Here is a tiny trained network, its code and every weight. The questions are about switching its units off for an input and a target symbol, where a switched-off unit gives its printed mean instead of its output.

import numpy as np


def w(rows, s, z=0):
    codes = np.array(rows[::2]) - 128.0
    scale = np.full(codes.shape[1], s)
    scale[-1] = z or s
    return codes * scale


def f(y):
    return y / 2 * (1 + np.tanh(0.7978845608 * (y + 0.044715 * y**3)))


def softmax(a):
    e = np.exp(a - a.max(-1, keepdims=True))
    return e / e.sum(-1, keepdims=True)


def log_softmax(a):
    a = a - a.max(-1, keepdims=True)
    return a - np.log(np.exp(a).sum(-1, keepdims=True))


def net(x, mask):
    ids = ['γεζθλμξω'.index(c) for c in x.split()]
    T = len(ids)
    res = E[ids] + P[:T]
    u = 0
    for l in range(2):
        q, k, v = (res @ M[l].T for M in (Q, K, V))
        z = softmax(np.where(np.tri(T) > 0, q @ k.T / 4**0.5, -1e9)) @ v
        res = res + np.where(mask[u], z, O[l][:, -1]) @ O[l][:, :-1]
        u += 1
        y = f(res @ A[l][:, :-1].T + A[l][:, -1])
        res = res + np.where(mask[u : u + 8], y, B[l][:, -1]) @ B[l][:, :-1]
        u += 8
    return log_softmax(res[-1] @ U[:, :-1].T + U[:, -1])


Q, K, V, O, A, B = {}, {}, {}, {}, {}, {}
E = w([
[144,145,147],'γ',
[134,190,99],'ε',
[89,182,1],'ζ',
[153,211,44],'θ',
[123,75,20],'λ',
[117,182,54],'μ',
[184,128,158],'ξ',
[97,79,60],'ω',
],0.0084)
P = w([
[123,130,158],'0',
[154,65,77],'1',
[31,107,153],'2',
[8,87,77],'3',
[215,6,142],'4',
[55,96,70],'5',
],0.012)
Q[0] = w([
[166,155,62],'L0H1',
[3,95,104],'L0H1',
[154,144,94],'L0H1',
[100,121,115],'L0H1',
],0.016)
K[0] = w([
[55,1,101],'L0H1',
[255,92,15],'L0H1',
[92,73,117],'L0H1',
[148,96,91],'L0H1',
],0.012)
V[0] = w([
[90,199,92],'L0H1',
[89,2,120],'L0H1',
[9,155,153],'L0H1',
[178,106,178],'L0H1',
],0.013)
O[0] = w([
[197,120,132,108],'L0H1',
[67,20,186,254],'L0H1',
[169,101,249,58],'L0H1',
[79,186,110,84],'L0H1',
],0.013,0.0063)
A[0] = w([
[71,140,195,70],'L0N1',
[78,149,91,75],'L0N2',
[72,155,244,153],'L0N3',
[168,117,106,179],'L0N4',
[112,224,225,14],'L0N5',
[100,71,118,71],'L0N6',
[134,131,116,91],'L0N7',
[72,238,186,5],'L0N8',
],0.012,0.0029)
B[0] = w([
[160,59,137,146],'L0N1',
[182,52,188,209],'L0N2',
[43,118,145,148],'L0N3',
[56,75,175,143],'L0N4',
[236,122,244,131],'L0N5',
[195,254,132,250],'L0N6',
[140,124,167,124],'L0N7',
[104,163,248,130],'L0N8',
],0.0078,0.012)
Q[1] = w([
[148,24,94],'L1H1',
[249,201,229],'L1H1',
[175,117,177],'L1H1',
[44,64,59],'L1H1',
],0.015)
K[1] = w([
[142,254,87],'L1H1',
[51,12,96],'L1H1',
[140,79,74],'L1H1',
[193,212,138],'L1H1',
],0.016)
V[1] = w([
[151,163,188],'L1H1',
[145,103,101],'L1H1',
[171,210,62],'L1H1',
[6,197,113],'L1H1',
],0.019)
O[1] = w([
[121,108,205,254],'L1H1',
[152,125,87,101],'L1H1',
[254,213,160,241],'L1H1',
[59,208,173,20],'L1H1',
],0.019,0.0061)
A[1] = w([
[66,74,164,253],'L1N1',
[24,169,31,117],'L1N2',
[163,175,159,82],'L1N3',
[77,254,204,31],'L1N4',
[161,161,196,230],'L1N5',
[100,100,23,173],'L1N6',
[108,32,5,135],'L1N7',
[224,102,152,78],'L1N8',
],0.0072,0.0065)
B[1] = w([
[170,238,72,201],'L1N1',
[111,135,101,163],'L1N2',
[99,82,158,177],'L1N3',
[4,102,25,162],'L1N4',
[220,140,115,228],'L1N5',
[133,143,197,181],'L1N6',
[81,105,215,214],'L1N7',
[30,106,78,255],'L1N8',
],0.013,0.019)
U = w([
[113,254,194,144],'γ',
[104,81,111,192],'ε',
[6,22,60,2],'ζ',
[162,178,187,156],'θ',
[23,128,165,149],'λ',
[84,101,20,141],'μ',
[32,138,47,136],'ξ',
[74,145,235,127],'ω',
],0.0091,0.007)

Each question gives the input, a string of symbols that net reads in full, and the target symbol t.
The units are the heads (4 rows each of Q, K, V and O) and the neurons (one row each of A and B). Each row of codes is followed by its name. A weight is (code - 128) times the scale printed after its matrix; where a second scale follows, it is the last column's (O, A, B and U).
mask holds one flag per unit, layer by layer, with each layer's heads first. A switched-off unit (its flag False) gives its mean, the last column of its rows in O or B, instead of its output. The means were averaged over made-up inputs and are rounded, as every weight is.
A unit's drop is (log p(t) with every unit on - log p(t) with that unit switched off) / (log p(t) with every unit on - log p(t) with every unit switched off).
The circuit of an input: a set's keep is (log p(t) with only the set's units on - log p(t) with every unit switched off) / (log p(t) with every unit on - log p(t) with every unit switched off). Starting from the 12 units with the biggest drops (on a tie, the unit counted first), units are removed one at a time, each time the one whose removal leaves the highest keep (on an exact tie, the one counted first), for as long as the keep stays at least 0.8.
circuit, biggest first: the units of the circuit, biggest drop first
k most important neurons: the k neurons with the biggest drops, biggest first
top k neurons in layer l: the k neurons of layer l with the biggest drops, biggest first
input θ μ ξ γ ω μ, target θ: top 3 neurons in layer 0 => [L0N2, L0N6, L0N3]
input ε ε ε θ, target ε: 3 most important neurons => [L0N2, L1N8, L0N5]
input ξ λ ω λ λ ε, target ξ: 3 most important neurons => [L1N4, L0N8, L0N6]
input γ μ μ λ θ ξ, target γ: circuit, biggest first => [L0N2, L0H1, L1H1]
input ζ ξ ω, target ζ: circuit, biggest first => [L0N6, L1H1]
input ζ ε ζ ε, target ζ: 2 most important neurons => [L0N6, L1N5]
input γ ε ω ζ, target γ: circuit, biggest first => [L0H1, L1H1]
input λ ξ ω ζ ω, target ξ: circuit, biggest first => [L0H1, L1H1, L1N4]
input ω ω μ λ γ γ, target ω: circuit, biggest first => [L1N8, L1H1, L1N7, L1N6]
input ε γ ε θ ω γ, target ε: 4 most important neurons => [L1N8, L0N2, L0N6, L0N3]
input ε ω θ, target θ: 3 most important neurons => [L0N2, L0N5, L1N5]
input ξ ω μ θ ω, target λ: circuit, biggest first => [L1H1, L1N7, L0H1, L1N6]
input θ μ ω ω, target θ: circuit, biggest first => [L0H1, L1H1]
input ξ γ λ ξ ω, target γ: 2 most important neurons => [L0N6, L0N2]
input λ ξ ω ζ, target λ: circuit, biggest first => [L1H1, L1N7, L0H1, L1N6]
input γ ω ξ, target γ: circuit, biggest first => [L0H1, L0N2, L1H1]
input λ ζ θ μ λ θ, target λ: circuit, biggest first => [L1H1, L0N6, L1N7, L1N6]
input ζ ε ε, target ζ: circuit, biggest first => [L1H1]
input ζ λ γ ξ ζ λ, target ζ: top 4 neurons in layer 1 => [L1N5, L1N8, L1N1, L1N7]
input λ ε ω ω γ μ, target λ: 4 most important neurons => [L0N6, L1N5, L1N7, L1N2]
input θ ζ ω, target μ: 3 most important neurons => [L1N8, L1N4, L0N1]
input θ ω ζ ζ γ, target λ: 2 most important neurons => [L0N2, L0N1]
